Below is a small trained network, with its code and all its weights. Each question gives an input and a class and asks what happens when units are switched off, that is, made to give their printed mean instead of their output.

import numpy as np


def w(rows, s, z=0):
    codes = np.array(rows[::2]) - 128.0
    scale = np.full(codes.shape[1], s)
    scale[-1] = z or s
    return codes * scale


def f(y):
    return y / 2 * (1 + np.tanh(0.7978845608 * (y + 0.044715 * y**3)))


def log_softmax(a):
    a = a - a.max(-1, keepdims=True)
    return a - np.log(np.exp(a).sum(-1, keepdims=True))


def net(x, mask):
    res = np.array(x, float).reshape(1, 4) / 4 @ E
    y = f(res @ A[0][:, :-1].T + A[0][:, -1])
    res = res + np.where(mask, y, B[0][:, -1]) @ B[0][:, :-1]
    return log_softmax(res[-1] @ U[:, :-1].T + U[:, -1])


A, B = {}, {}
E = w([
[67,66,40,28,73,130,52],'x0',
[143,56,220,97,205,54,92],'x1',
[157,136,135,201,19,109,4],'x2',
[101,116,76,206,255,185,54],'x3',
],0.0098)
A[0] = w([
[95,131,145,102,140,128,132,254],'n1',
[133,146,135,56,134,113,210,123],'n2',
[148,138,184,88,80,123,164,78],'n3',
[206,117,178,209,42,95,30,71],'n4',
[35,35,63,45,97,131,117,81],'n5',
[199,206,240,234,175,99,228,67],'n6',
[111,124,136,98,182,152,214,58],'n7',
[82,223,62,99,84,189,154,90],'n8',
[176,144,217,121,190,69,104,121],'n9',
[116,47,183,76,187,60,114,80],'n10',
[126,45,204,65,194,55,112,107],'n11',
[46,22,85,58,109,83,97,99],'n12',
[142,60,174,117,139,91,107,64],'n13',
[134,114,167,133,63,120,130,138],'n14',
[112,67,126,73,184,113,204,106],'n15',
[81,93,82,197,246,161,89,90],'n16',
[109,146,84,139,80,149,172,91],'n17',
[125,231,128,186,101,210,185,121],'n18',
[154,141,56,150,107,175,160,65],'n19',
[41,157,106,105,151,182,220,156],'n20',
[154,130,167,61,97,88,154,86],'n21',
[61,185,103,135,111,179,185,101],'n22',
[120,126,100,107,160,95,168,77],'n23',
[120,106,114,90,209,101,161,121],'n24',
[129,108,161,76,49,49,224,109],'n25',
[155,73,181,132,131,68,67,119],'n26',
[65,104,119,181,212,176,90,79],'n27',
],0.014,0.021)
B[0] = w([
[59,12,195,213,151,32,121,254],'n1',
[107,181,59,156,107,88,84,186],'n2',
[176,194,36,121,198,117,194,157],'n3',
[44,183,17,174,96,173,7,212],'n4',
[240,98,220,48,189,194,63,196],'n5',
[238,75,224,50,246,220,59,245],'n6',
[70,199,53,114,116,190,42,168],'n7',
[150,73,115,152,83,171,206,199],'n8',
[167,34,142,169,74,165,184,200],'n9',
[164,87,116,142,33,162,193,185],'n10',
[176,65,108,161,40,132,190,210],'n11',
[210,95,179,61,215,194,88,194],'n12',
[206,159,84,82,56,174,165,147],'n13',
[120,166,80,173,188,94,139,172],'n14',
[76,147,90,118,97,157,50,189],'n15',
[189,219,51,148,184,40,203,220],'n16',
[186,102,102,100,64,177,188,161],'n17',
[163,46,155,161,78,155,177,216],'n18',
[169,107,63,122,70,203,215,155],'n19',
[73,113,84,181,102,145,55,219],'n20',
[160,186,45,110,170,132,192,161],'n21',
[152,92,94,112,66,175,180,178],'n22',
[178,164,47,154,99,194,79,137],'n23',
[64,163,80,181,77,161,55,185],'n24',
[177,197,51,166,216,29,181,208],'n25',
[121,98,90,158,50,159,161,185],'n26',
[182,204,43,115,187,58,175,189],'n27',
],0.014,0.02)
U = w([
[200,124,196,78,212,186,83,71],'0',
[149,102,125,126,23,141,215,48],'1',
[155,244,80,119,201,36,199,70],'2',
[77,204,70,135,73,158,10,66],'3',
[56,54,210,160,164,8,135,252],'4',
],0.017,0.018)

Each question gives the input, the list of numbers given to net, and the class t.
The units are the neurons (one row each of A and B). Each row of codes is followed by its name. A weight is (code - 128) times the scale printed after its matrix; where a second scale follows, it is the last column's (A, B and U).
mask holds one flag per neuron, in row order. A switched-off neuron (its flag False) gives its mean, the last column of its row in B, instead of its output. The means were averaged over made-up inputs and are rounded, as every weight is.
A unit's drop is (log p(t) with every unit on - log p(t) with that unit switched off) / (log p(t) with every unit on - log p(t) with every unit switched off).
The circuit of an input: a set's keep is (log p(t) with only the set's units on - log p(t) with every unit switched off) / (log p(t) with every unit on - log p(t) with every unit switched off). Starting from the 12 units with the biggest drops (on a tie, the unit counted first), units are removed one at a time, each time the one whose removal leaves the highest keep (on an exact tie, the one counted first), for as long as the keep stays at least 0.8.
units of the circuit, in order: the units of the circuit, biggest drop first
most important unit: the unit with the biggest drop
top k neurons: the k neurons with the biggest drops, biggest first
drop of u: that unit's drop, to one decimal
input [-3,1,5,-2], class 3: units of the circuit, in order : (n4)
input [8,1,2,-7], class 0: top 2 neurons : (n5; n12)
input [-3,5,-6,6], class 2: top 2 neurons : (n16; n27)
input [8,-8,0,-2], class 0: top 3 neurons : (n5; n12; n11)
input [0,5,8,-8], class 2: top 3 neurons : (n25; n3; n21)
input [-6,2,-8,6], class 3: top 2 neurons : (n24; n7)
input [-4,3,-2,-4], class 0: top 3 neurons : (n6; n16; n27)
input [-6,-4,5,7], class 2: top 3 neurons : (n16; n27; n5)
input [7,-7,1,-8], class 2: top 2 neurons : (n25; n6)
input [-3,-2,5,-4], class 3: top 2 neurons : (n4; n16)
input [5,4,7,2], class 3: top 2 neurons : (n4; n6)
input [-7,-5,1,-8], class 2: top 3 neurons : (n25; n3; n5)
input [2,0,1,3], class 4: top 2 neurons : (n25; n6)
input [7,-7,-3,-3], class 0: most important unit : n5
input [-5,-6,8,-4], class 3: drop of n4 : 3.4
input [-8,-1,3,5], class 0: drop of n6 : 6.1
input [-4,0,-2,7], class 2: drop of n16 : 0.4
